Here is a tiny trained network, its code and every weight. The questions are about switching its units off for an input and a class, where a switched-off unit gives its printed mean instead of its output.

import numpy as np


def w(rows, s, z=0):
    codes = np.array(rows[::2]) - 128.0
    scale = np.full(codes.shape[1], s)
    scale[-1] = z or s
    return codes * scale


def f(y):
    return np.maximum(y, 0)


def log_softmax(a):
    a = a - a.max(-1, keepdims=True)
    return a - np.log(np.exp(a).sum(-1, keepdims=True))


def net(x, mask):
    res = np.array(x, float).reshape(1, 7) / 4 @ E
    y = f(res @ A[0][:, :-1].T + A[0][:, -1])
    res = res + np.where(mask, y, B[0][:, -1]) @ B[0][:, :-1]
    return log_softmax(res[-1] @ U[:, :-1].T + U[:, -1])


A, B = {}, {}
E = w([
[123,129,122,132],'x0',
[125,123,127,130],'x1',
[128,127,129,126],'x2',
[133,127,132,126],'x3',
[136,2,187,205],'x4',
[182,75,3,104],'x5',
[61,68,145,47],'x6',
],0.0075)
A[0] = w([
[171,73,187,171,168],'n0',
[98,85,127,151,187],'n1',
[125,119,144,115,229],'n2',
[194,101,48,111,86],'n3',
[63,191,181,156,152],'n4',
[32,94,118,71,148],'n5',
[105,144,120,133,221],'n6',
[114,193,108,73,74],'n7',
[70,67,125,2,148],'n8',
[131,191,93,45,68],'n9',
[175,172,110,182,165],'n10',
[111,128,117,131,254],'n11',
[170,174,121,190,90],'n12',
[129,102,135,165,200],'n13',
[97,190,90,136,97],'n14',
[71,118,151,93,171],'n15',
[138,92,86,147,81],'n16',
[143,73,130,165,67],'n17',
[67,114,173,88,110],'n18',
[115,187,110,71,71],'n19',
[168,74,70,70,124],'n20',
[168,100,76,101,85],'n21',
[163,109,92,113,95],'n22',
[104,56,138,216,111],'n23',
[121,154,176,114,87],'n24',
[188,77,155,184,74],'n25',
[138,136,196,104,152],'n26',
[137,31,140,199,71],'n27',
[118,226,115,99,79],'n28',
[100,119,114,158,230],'n29',
[114,152,193,122,68],'n30',
[125,88,180,163,83],'n31',
[153,81,54,103,99],'n32',
[122,146,169,132,221],'n33',
[184,189,100,214,112],'n34',
[164,165,118,184,94],'n35',
[143,223,92,85,76],'n36',
],0.0098,0.0067)
B[0] = w([
[104,112,69,68,228],'n0',
[144,132,100,99,199],'n1',
[172,159,71,121,227],'n2',
[71,180,147,175,206],'n3',
[121,165,82,180,228],'n4',
[198,96,205,143,207],'n5',
[176,129,73,97,223],'n6',
[67,13,126,110,187],'n7',
[219,62,221,157,234],'n8',
[64,51,123,96,202],'n9',
[178,81,173,103,218],'n10',
[221,235,64,79,253],'n11',
[155,8,254,149,177],'n12',
[125,139,62,82,206],'n13',
[98,64,134,95,177],'n14',
[199,138,122,167,199],'n15',
[69,156,155,159,153],'n16',
[55,93,167,109,157],'n17',
[143,110,157,189,182],'n18',
[59,36,128,102,181],'n19',
[128,204,133,234,207],'n20',
[78,180,159,212,174],'n21',
[64,198,173,192,160],'n22',
[80,72,96,68,208],'n23',
[65,189,118,162,157],'n24',
[83,110,144,104,178],'n25',
[114,208,90,182,190],'n26',
[45,94,121,73,202],'n27',
[76,43,111,109,204],'n28',
[206,183,17,95,227],'n29',
[68,180,113,208,164],'n30',
[78,107,92,124,174],'n31',
[90,228,157,233,195],'n32',
[156,221,53,150,228],'n33',
[164,76,214,118,216],'n34',
[147,3,236,123,170],'n35',
[74,56,118,92,216],'n36',
],0.0052,0.0067)
U = w([
[5,54,125,40,62],'0',
[173,132,88,94,252],'1',
[174,129,90,98,208],'2',
[48,159,148,238,16],'3',
[168,132,111,73,183],'4',
[204,55,254,121,32],'5',
],0.01,0.0034)

Each question gives the input, the list of numbers given to net, and the class t.
The units are the neurons (one row each of A and B). Each row of codes is followed by its name. A weight is (code - 128) times the scale printed after its matrix; where a second scale follows, it is the last column's (A, B and U).
mask holds one flag per neuron, in row order. A switched-off neuron (its flag False) gives its mean, the last column of its row in B, instead of its output. The means were averaged over made-up inputs and are rounded, as every weight is.
A unit's drop is (log p(t) with every unit on - log p(t) with that unit switched off) / (log p(t) with every unit on - log p(t) with every unit switched off).
The circuit of an input: a set's keep is (log p(t) with only the set's units on - log p(t) with every unit switched off) / (log p(t) with every unit on - log p(t) with every unit switched off). Starting from the 12 units with the biggest drops (on a tie, the unit counted first), units are removed one at a time, each time the one whose removal leaves the highest keep (on an exact tie, the one counted first), for as long as the keep stays at least 0.8.
units of the circuit, in order: the units of the circuit, biggest drop first
unit that matters most: the unit with the biggest drop
k most important neurons: the k neurons with the biggest drops, biggest first
drop of u: that unit's drop, to one decimal
input [2,2,1,0,-6,0,3], class 0: units of the circuit, in order : [n9 n7]
input [-7,-5,6,2,7,-2,-4], class 0: units of the circuit, in order : [n27 n23 n0]
input [-2,3,4,2,4,-8,8], class 3: units of the circuit, in order : [n30 n26]
input [-6,-2,1,5,4,3,8], class 5: units of the circuit, in order : [n8]
input [-8,4,-6,7,0,6,-8], class 5: units of the circuit, in order : [n34 n12 n35]
input [3,8,3,1,-2,-8,7], class 1: units of the circuit, in order : [n33 n15]
input [7,1,6,0,0,8,4], class 3: units of the circuit, in order : [n32 n20 n21]
input [6,-2,-3,5,-4,3,7], class 5: 2 most important neurons : [n8 n5]
input [-1,1,-7,5,-5,1,8], class 5: units of the circuit, in order : [n8 n5]
input [-3,6,2,-5,-6,-6,-1], class 0: units of the circuit, in order : [n28 n7]
input [7,-5,1,-7,-3,-7,6], class 3: 2 most important neurons : [n30 n4]
input [-3,3,3,0,4,6,-1], class 3: units of the circuit, in order : [n32 n20 n3]
input [8,-3,2,3,3,7,3], class 3: units of the circuit, in order : [n32 n20 n21]
input [-8,-3,3,-5,8,8,1], class 0: 2 most important neurons : [n27 n23]
input [-1,-1,5,1,4,7,-1], class 3: units of the circuit, in order : [n32 n20 n3]
input [1,-5,2,-5,-5,5,2], class 0: unit that matters most : n9
input [-8,-3,-2,3,1,-2,8], class 5: 3 most important neurons : [n8 n5 n18]
input [-8,2,7,1,5,-6,-7], class 2: units of the circuit, in order : [n0 n33 n13]
input [-8,6,-6,8,8,0,3], class 0: units of the circuit, in order : [n27 n23]
input [-7,-1,-4,3,2,6,-8], class 5: 4 most important neurons : [n34 n12 n35 n10]
input [7,0,-3,-3,0,1,-5], class 5: 3 most important neurons : [n34 n12 n35]
input [-8,7,6,-2,-1,-8,8], class 3: 4 most important neurons : [n30 n26 n4 n24]
input [0,7,6,-1,8,4,3], class 0: unit that matters most : n27
input [3,1,7,8,8,-6,3], class 0: drop of n0 : 0.1
input [-3,0,8,-8,4,-7,1], class 2: drop of n32 : 0.2
input [5,8,7,-8,7,-5,-1], class 1: drop of n4 : 0.1
input [7,-3,-3,4,1,0,8], class 5: drop of n5 : 0.2
